[[-26.4 -46.0 -54.6]
 [ 11.3 -30.4 -26.5]
 [-10.0   3.4 -65.8]]
->
[[-46.0 -54.6]
 [-30.4 -26.5]]

[[-17.4 -42.3  29.3  51.7]
 [ 50.2  79.7  19.0  51.0]
 [  1.6  25.4  43.1  51.5]]
->
[[-42.3  29.3]
 [ 79.7  19.0]]

[[  7.0 -12.3   3.0  32.8  19.1]
 [-21.4  31.3  31.7 -13.6 -30.4]
 [  7.6  13.9  20.3  26.0  48.9]
 [ 10.3  -6.9 -69.6 -25.6   3.5]
 [ -3.6  45.3 -12.7   2.5  21.5]]
->
[[-12.3   3.0]
 [ 31.3  31.7]]

[[ 54.7 -42.3  21.2]
 [ 83.2 -21.0 -58.8]]
->
[[-42.3  21.2]
 [-21.0 -58.8]]

[[ 24.3  65.3 -11.2  11.7 -47.5]
 [-12.1  -7.9  -3.0 -10.5 -57.0]
 [-15.6   2.1  -0.9 -12.6  32.0]
 [ -5.1  27.8  -0.6  -1.4  41.5]]
->
[[ 65.3 -11.2]
 [ -7.9  -3.0]]

[[-58.5 -49.8  12.0  69.0]
 [-58.5 -49.8   3.4 -16.2]
 [ 58.5  79.0  12.0 -70.6]
 [-58.5 -49.8  12.0 -16.2]]
->
[[-49.8  12.0]
 [-49.8   3.4]]
---
[[-34.0   1.0 -23.0  46.5 -15.8 -50.9]
 [-21.6 -15.9 -44.5  40.4  -5.2 -33.6]
 [-40.9 -46.2 -79.8  51.6 -14.9 -52.9]
 [-27.5 -64.9 -73.2  54.3  -4.6 -53.3]
 [-12.0   3.6 -10.9  32.6 -22.4 -40.3]
 [ -7.4 -16.8 -42.3  48.9  -4.7 -51.0]
 [-45.3 -39.2 -78.6  63.1  -3.5 -37.4]]
->
[[-34.0 -23.0 -15.8]
 [-21.6 -44.5  -5.2]
 [-40.9 -79.8 -14.9]
 [-27.5 -73.2  -4.6]
 [-12.0 -10.9 -22.4]
 [ -7.4 -42.3  -4.7]
 [-45.3 -78.6  -3.5]]

[[ 16.2  31.8 -30.3  15.0  -3.7]
 [-37.0 -14.5   4.3   5.1 -28.1]
 [ 36.7  -8.2  -1.4  65.8   3.6]
 [-44.2 -44.8  21.2  56.8  13.2]
 [ -7.6  16.2 -19.2 -24.3  17.3]
 [ 21.0 -24.1   3.7   6.8  16.6]]
->
[[ 16.2 -30.3  -3.7]
 [-37.0   4.3 -28.1]
 [ 36.7  -1.4   3.6]
 [-44.2  21.2  13.2]
 [ -7.6 -19.2  17.3]
 [ 21.0   3.7  16.6]]

[[ -1.1  -4.0  35.2  17.9]
 [ -0.4   5.1  -4.2  53.1]
 [  3.5  -8.4  -3.6   7.3]
 [ 30.4  -5.3  59.0   7.0]
 [ 34.5   1.0  28.7 -28.6]
 [ 14.4   5.0  -2.8  37.7]]
->
[[-1.1 35.2]
 [-0.4 -4.2]
 [ 3.5 -3.6]
 [30.4 59.0]
 [34.5 28.7]
 [14.4 -2.8]]

[[-17.1   6.1 -41.8  26.1  43.2  20.8 -31.1]
 [-33.8   9.0 -32.8  10.1  58.7  12.2 -10.3]
 [-20.1   7.3 -42.3  22.2  40.7  27.4 -27.5]
 [-28.0   2.1  17.5 -40.9   5.4  -0.4  45.1]
 [ 22.7 -29.7  16.9  17.7 -17.5   8.1   6.6]
 [ 17.9 -45.1  38.7  -1.7 -24.0   4.8  38.5]
 [-39.4  12.8 -34.8   1.6  53.9  22.5  -5.5]]
->
[[-17.1 -41.8  43.2 -31.1]
 [-33.8 -32.8  58.7 -10.3]
 [-20.1 -42.3  40.7 -27.5]
 [-28.0  17.5   5.4  45.1]
 [ 22.7  16.9 -17.5   6.6]
 [ 17.9  38.7 -24.0  38.5]
 [-39.4 -34.8  53.9  -5.5]]

[[ 32.2 -19.6   0.0  13.0  -2.1 -36.1   4.2 -10.9  -5.9  15.8 -50.2   0.7
   23.9]
 [-55.9 -31.3  17.3 -35.1  13.1 -25.3  12.6 -23.2  -0.8   3.1 -14.8  -4.8
  -37.9]
 [ 27.1 -18.8  25.5  46.3  40.8 -19.0  21.9 -15.3 -12.8 -11.9 -33.0   5.9
   26.9]
 [-31.9   8.4 -15.9   5.2  20.8  34.4 -38.2 -11.5   6.4  -3.3  33.1  25.5
  -29.3]
 [  5.6  10.2  66.5  -0.6  14.1   8.5 -28.4 -33.5   1.4   4.6 -29.6  17.6
   -4.2]
 [-14.5   8.8  13.1 -41.5  34.3   8.6 -11.9 -21.7  38.9 -13.9  16.0  -9.7
  -45.3]
 [-23.6  10.2 -12.4 -48.7   2.6  21.9   2.1 -15.9  16.4 -23.5 -15.7  -8.8
  -31.8]]
->
[[ 32.2   0.0  -2.1   4.2  -5.9 -50.2  23.9]
 [-55.9  17.3  13.1  12.6  -0.8 -14.8 -37.9]
 [ 27.1  25.5  40.8  21.9 -12.8 -33.0  26.9]
 [-31.9 -15.9  20.8 -38.2   6.4  33.1 -29.3]
 [  5.6  66.5  14.1 -28.4   1.4 -29.6  -4.2]
 [-14.5  13.1  34.3 -11.9  38.9  16.0 -45.3]
 [-23.6 -12.4   2.6   2.1  16.4 -15.7 -31.8]]

[[ -8.8  18.7  34.2  -1.5]
 [ -2.3  19.8  32.5  34.2]
 [ -1.3  20.3 -11.0 -39.2]
 [ 12.0 -38.6  16.6   4.7]
 [-15.6  29.5  40.2  -7.7]
 [ 13.8  11.7 -47.1 -21.9]
 [ 17.0 -17.9  -3.9  38.9]
 [  8.1   7.2 -19.0  -1.8]
 [-11.2  21.1  62.4  23.9]
 [  0.1  28.1 -21.6 -35.6]
 [-11.4  41.1   4.5  23.7]
 [ 19.0 -12.3 -23.8  38.7]]
->
[[ -8.8  34.2]
 [ -2.3  32.5]
 [ -1.3 -11.0]
 [ 12.0  16.6]
 [-15.6  40.2]
 [ 13.8 -47.1]
 [ 17.0  -3.9]
 [  8.1 -19.0]
 [-11.2  62.4]
 [  0.1 -21.6]
 [-11.4   4.5]
 [ 19.0 -23.8]]

[[-14.1  46.7]
 [ 24.4  22.6]
 [ 47.2  79.9]]
->
[[-14.1]
 [ 24.4]
 [ 47.2]]

[[ 23.6  16.5  13.3 -37.5  35.6]
 [ 42.6  26.7  -9.7 -60.3  66.0]
 [  6.3  24.5 -27.2  -2.0  16.5]
 [ 17.9   8.0  14.8 -24.5  18.6]
 [ 34.8  21.0  -7.9 -48.9  47.9]
 [  3.7  -0.5  11.6  32.9 -44.9]
 [ 12.4   8.5 -40.4  54.9 -30.3]
 [-18.1 -20.0   8.3  43.5  23.2]
 [ -4.8  -3.1 -28.8  39.3   6.1]]
->
[[ 23.6  13.3  35.6]
 [ 42.6  -9.7  66.0]
 [  6.3 -27.2  16.5]
 [ 17.9  14.8  18.6]
 [ 34.8  -7.9  47.9]
 [  3.7  11.6 -44.9]
 [ 12.4 -40.4 -30.3]
 [-18.1   8.3  23.2]
 [ -4.8 -28.8   6.1]]
